Here is a tiny trained network, its code and every weight. The questions are about switching its units off for an input and a target symbol, where a switched-off unit gives its printed mean instead of its output.

import numpy as np


def w(rows, s, z=0):
    codes = np.array(rows[::2]) - 128.0
    scale = np.full(codes.shape[1], s)
    scale[-1] = z or s
    return codes * scale


def norm(h):
    return h / np.sqrt((h * h).mean(-1, keepdims=True) + 1e-5)


def f(y):
    return y / 2 * (1 + np.tanh(0.7978845608 * (y + 0.044715 * y**3)))


def softmax(a):
    e = np.exp(a - a.max(-1, keepdims=True))
    return e / e.sum(-1, keepdims=True)


def log_softmax(a):
    a = a - a.max(-1, keepdims=True)
    return a - np.log(np.exp(a).sum(-1, keepdims=True))


def net(x, mask):
    ids = ['ΘΞΦΨΩαβγδεηλμπστ'.index(c) for c in x.split()]
    T = len(ids)
    res = E[ids] + P[:T]
    u = 0
    for l in range(2):
        r = norm(res)
        for j in range(2):
            rows = slice(2 * j, 2 * j + 2)
            q, k, v = (r @ M[l][rows].T for M in (Q, K, V))
            z = softmax(np.where(np.tri(T) > 0, q @ k.T / 2**0.5, -1e9)) @ v
            o = O[l][rows]
            res = res + np.where(mask[u + j], z, o[:, -1]) @ o[:, :-1]
        u += 2
        y = f(norm(res) @ A[l][:, :-1].T + A[l][:, -1])
        res = res + np.where(mask[u : u + 4], y, B[l][:, -1]) @ B[l][:, :-1]
        u += 4
    return log_softmax(norm(res)[-1] @ U[:, :-1].T + U[:, -1])


Q, K, V, O, A, B = {}, {}, {}, {}, {}, {}
E = w([
[217,92,136,195,155,62,113,75,207,154,106],'Θ',
[218,90,87,168,160,104,125,153,112,196,121],'Ξ',
[154,116,76,136,109,41,127,211,134,204,190],'Φ',
[176,152,251,62,208,175,128,154,101,107,173],'Ψ',
[136,84,101,115,127,181,135,178,152,172,76],'Ω',
[129,102,113,156,169,108,158,141,133,123,60],'α',
[59,90,154,112,198,138,111,160,125,108,85],'β',
[104,119,163,157,155,132,71,111,115,79,93],'γ',
[88,156,164,49,107,140,140,68,46,119,110],'δ',
[143,93,68,123,156,115,122,208,68,78,68],'ε',
[80,91,44,161,123,220,188,111,125,183,199],'η',
[116,73,217,114,70,195,238,122,89,107,94],'λ',
[89,134,176,188,115,87,105,104,121,136,77],'μ',
[85,80,163,121,158,142,80,175,132,142,135],'π',
[165,61,121,104,68,97,137,54,125,78,135],'σ',
[108,232,123,131,196,110,157,23,101,91,74],'τ',
],0.024)
P = w([
[154,77,86,107,103,116,125,203,86,148,90],'0',
[87,150,110,126,134,95,196,224,175,87,136],'1',
[218,136,153,158,130,193,58,145,76,81,119],'2',
[132,50,108,103,151,103,117,157,64,166,90],'3',
[88,141,123,132,147,95,209,181,163,92,134],'4',
[191,150,148,170,123,181,89,127,123,110,135],'5',
[128,39,118,105,163,87,111,118,57,175,103],'6',
[88,136,129,121,148,98,218,145,165,95,152],'7',
[176,163,160,189,106,146,103,97,138,141,176],'8',
[137,31,128,105,169,86,121,85,64,179,112],'9',
[88,138,133,126,151,98,217,151,165,103,154],'10',
[160,159,146,252,90,131,90,88,137,153,248],'11',
],0.018)
Q[0] = w([
[97,27,126,125,157,133,103,80,58,222,119],'0.h0',
[121,114,153,211,150,183,132,143,163,163,163],'0.h0',
[134,249,109,176,137,191,148,157,210,58,192],'0.h1',
[70,204,115,76,76,138,98,147,225,93,120],'0.h1',
],0.012)
K[0] = w([
[154,110,173,106,140,149,183,27,146,180,179],'0.h0',
[120,128,103,187,111,183,93,176,108,172,154],'0.h0',
[143,120,63,163,123,96,61,248,105,127,68],'0.h1',
[72,169,136,105,79,159,119,166,146,58,102],'0.h1',
],0.011)
V[0] = w([
[142,86,105,89,65,99,108,52,193,79,112],'0.h0',
[96,100,239,184,94,160,255,152,115,76,105],'0.h0',
[187,191,219,4,182,105,178,127,147,119,120],'0.h1',
[99,176,51,161,193,155,93,60,213,146,104],'0.h1',
],0.0068)
O[0] = w([
[148,83,120,45,79,152,128,159,221,42,94,16],'0.h0',
[168,61,159,148,124,114,190,32,98,28,149,104],'0.h0',
[77,137,200,166,44,88,16,59,141,254,169,5],'0.h1',
[153,150,71,169,108,118,99,105,50,196,12,2],'0.h1',
],0.0089,0.0054)
A[0] = w([
[16,85,59,119,91,117,161,150,229,143,71,96],'0.n0',
[50,203,106,135,150,35,2,112,154,40,36,89],'0.n1',
[135,72,146,165,124,6,77,176,139,105,65,1],'0.n2',
[131,216,199,205,152,245,132,111,137,46,165,147],'0.n3',
],0.0086,0.0047)
B[0] = w([
[166,20,142,64,133,104,77,86,163,10,62,201],'0.n0',
[126,46,85,122,89,85,134,172,132,91,6,145],'0.n1',
[194,128,94,66,204,123,141,103,136,97,102,161],'0.n2',
[171,178,110,157,84,194,71,139,121,158,38,255],'0.n3',
],0.012,0.005)
Q[1] = w([
[120,139,72,149,36,208,220,116,159,95,153],'1.h0',
[207,110,24,192,140,85,83,129,214,127,153],'1.h0',
[91,161,154,141,76,114,207,131,254,94,133],'1.h1',
[183,147,183,195,145,172,112,170,136,63,194],'1.h1',
],0.012)
K[1] = w([
[117,120,86,140,75,158,177,136,91,103,148],'1.h0',
[160,118,26,175,118,86,135,115,168,132,161],'1.h0',
[128,80,243,166,163,116,94,227,144,74,45],'1.h1',
[182,111,120,165,91,75,157,246,116,168,238],'1.h1',
],0.013)
V[1] = w([
[3,114,182,15,159,145,188,184,99,140,83],'1.h0',
[117,144,126,211,93,137,179,178,166,179,141],'1.h0',
[206,226,255,27,176,43,111,167,118,83,13],'1.h1',
[211,1,145,244,151,124,170,219,163,203,111],'1.h1',
],0.0064)
O[1] = w([
[95,132,142,187,173,138,179,151,105,228,238,139],'1.h0',
[196,96,135,98,95,142,172,199,127,99,120,157],'1.h0',
[172,162,157,189,104,54,114,201,251,82,93,116],'1.h1',
[171,141,101,147,64,172,135,2,151,163,179,245],'1.h1',
],0.0096,0.011)
A[1] = w([
[133,119,188,70,156,105,141,139,124,64,105,191],'1.n0',
[91,222,99,174,106,96,191,117,146,130,154,8],'1.n1',
[195,94,126,122,92,101,41,124,90,157,121,252],'1.n2',
[229,193,85,98,69,167,5,89,78,76,90,23],'1.n3',
],0.014,0.0041)
B[1] = w([
[80,197,127,64,83,153,126,96,91,216,172,171],'1.n0',
[62,130,66,82,73,139,54,208,147,117,190,166],'1.n1',
[79,148,147,150,121,215,142,96,137,129,76,247],'1.n2',
[237,142,249,74,239,142,132,128,54,155,6,254],'1.n3',
],0.016,0.0085)
U = w([
[190,82,195,93,175,113,87,147,125,59,97,208],'Θ',
[186,189,169,147,172,176,155,123,144,138,162,78],'Ξ',
[207,147,87,162,84,147,168,126,164,255,123,2],'Φ',
[98,145,126,200,73,134,10,75,109,158,179,190],'Ψ',
[95,74,108,172,164,215,141,118,211,26,112,106],'Ω',
[200,119,84,138,177,88,129,53,202,140,136,65],'α',
[98,103,164,161,223,121,107,104,179,117,170,117],'β',
[70,189,79,126,137,157,90,146,116,69,94,114],'γ',
[26,125,182,120,140,109,136,166,98,171,124,94],'δ',
[193,75,129,116,112,36,79,188,90,93,167,220],'ε',
[94,88,54,109,132,112,136,114,10,88,127,128],'η',
[169,64,187,151,56,78,162,57,103,85,169,143],'λ',
[121,209,127,116,148,94,220,87,157,155,132,45],'μ',
[84,96,203,164,103,142,221,194,113,126,128,61],'π',
[136,60,131,13,97,157,69,106,164,139,128,56],'σ',
[93,103,110,206,53,80,127,119,124,135,50,174],'τ',
],0.0093,0.0075)

Each question gives the input, a string of symbols that net reads in full, and the target symbol t.
The units are the heads (2 rows each of Q, K, V and O) and the neurons (one row each of A and B). Each row of codes is followed by its name. A weight is (code - 128) times the scale printed after its matrix; where a second scale follows, it is the last column's (O, A, B and U).
mask holds one flag per unit, layer by layer, with each layer's heads first. A switched-off unit (its flag False) gives its mean, the last column of its rows in O or B, instead of its output. The means were averaged over made-up inputs and are rounded, as every weight is.
A unit's drop is (log p(t) with every unit on - log p(t) with that unit switched off) / (log p(t) with every unit on - log p(t) with every unit switched off).
The circuit of an input: a set's keep is (log p(t) with only the set's units on - log p(t) with every unit switched off) / (log p(t) with every unit on - log p(t) with every unit switched off). Starting from all 12 units, units are removed one at a time, each time the one whose removal leaves the highest keep (on an exact tie, the one counted first), for as long as the keep stays at least 0.8.
circuit, biggest first: the units of the circuit, biggest drop first
most important unit: the unit with the biggest drop
top k neurons: the k neurons with the biggest drops, biggest first
heads that matter: for each layer, one digit per head in row order, 1 if its drop is at least 0.15 and else 0, layers parted by /
input α λ Φ Φ Ω Φ Φ Ω α μ, target λ: circuit, biggest first : [0.h0, 1.n3]
input Ω η Φ η η Φ Φ α η η, target η: circuit, biggest first : [1.h1, 0.h1]
input Φ η Ψ Φ λ Φ Φ τ, target γ: most important unit : 1.n1
input β Φ η Φ τ Φ Φ, target τ: top 3 neurons : [0.n3, 1.n2, 0.n0]
input Φ Φ α η α δ μ, target δ: heads that matter : 00 / 01
input Φ τ α τ ε μ Ω, target τ: circuit, biggest first : [0.h1, 1.h1, 1.n3]
input Φ τ ε η α γ Φ τ ε γ, target τ: heads that matter : 01 / 01
input λ Φ Ω τ Φ Φ Φ η γ λ η, target Ω: circuit, biggest first : [0.n0, 1.n3]
input Ω α Φ Φ Φ μ η β β γ, target η: heads that matter : 00 / 00
input η Ω λ γ α η τ π Φ μ, target τ: circuit, biggest first : [0.h1, 1.n3, 1.h1]
input Φ Φ Ω η ε, target η: circuit, biggest first : [1.n3, 1.n2, 1.n0]
input Φ Φ Ω Φ Φ λ γ, target λ: circuit, biggest first : [0.h0, 0.h1]
input Φ Φ α η Φ Φ Ξ, target η: top 3 neurons : [0.n3, 1.n3, 0.n0]
input Θ δ Φ γ, target δ: most important unit : 1.h1
input Φ η Φ τ Ω Φ λ α Φ, target Ψ: heads that matter : 10 / 00
input μ α Φ Ω Φ Φ μ Φ Ψ σ α, target μ: heads that matter : 00 / 01
input τ Φ Ω γ Φ α τ, target τ: heads that matter : 01 / 01
input η Φ μ μ ε Φ η ε Φ Ω, target η: circuit, biggest first : [1.h1, 1.n3]
input Φ μ ε Φ ε μ η λ Ω α, target λ: heads that matter : 10 / 00
input γ Φ η ε Φ α μ μ Ω α, target η: circuit, biggest first : [1.n3, 1.h1]
input Φ α Φ Φ η Φ Φ Φ Φ λ, target λ: most important unit : 0.h0
input γ η Φ μ Ω δ Ω, target δ: circuit, biggest first : [1.h1, 1.n0, 1.n3]
input β Φ Φ Φ α Φ Ω, target Ω: circuit, biggest first : [1.n3, 1.n2, 1.n0]
input μ Φ Φ Ω η Φ η Ω, target σ: top 4 neurons : [0.n0, 1.n0, 1.n3, 1.n2]
input α ε μ η π Φ, target Θ: heads that matter : 00 / 10
input μ Φ μ Φ μ μ Φ Φ Φ Φ, target Φ: top 2 neurons : [1.n3, 0.n0]
input α α μ Ω Φ Φ Φ, target Φ: heads that matter : 10 / 01
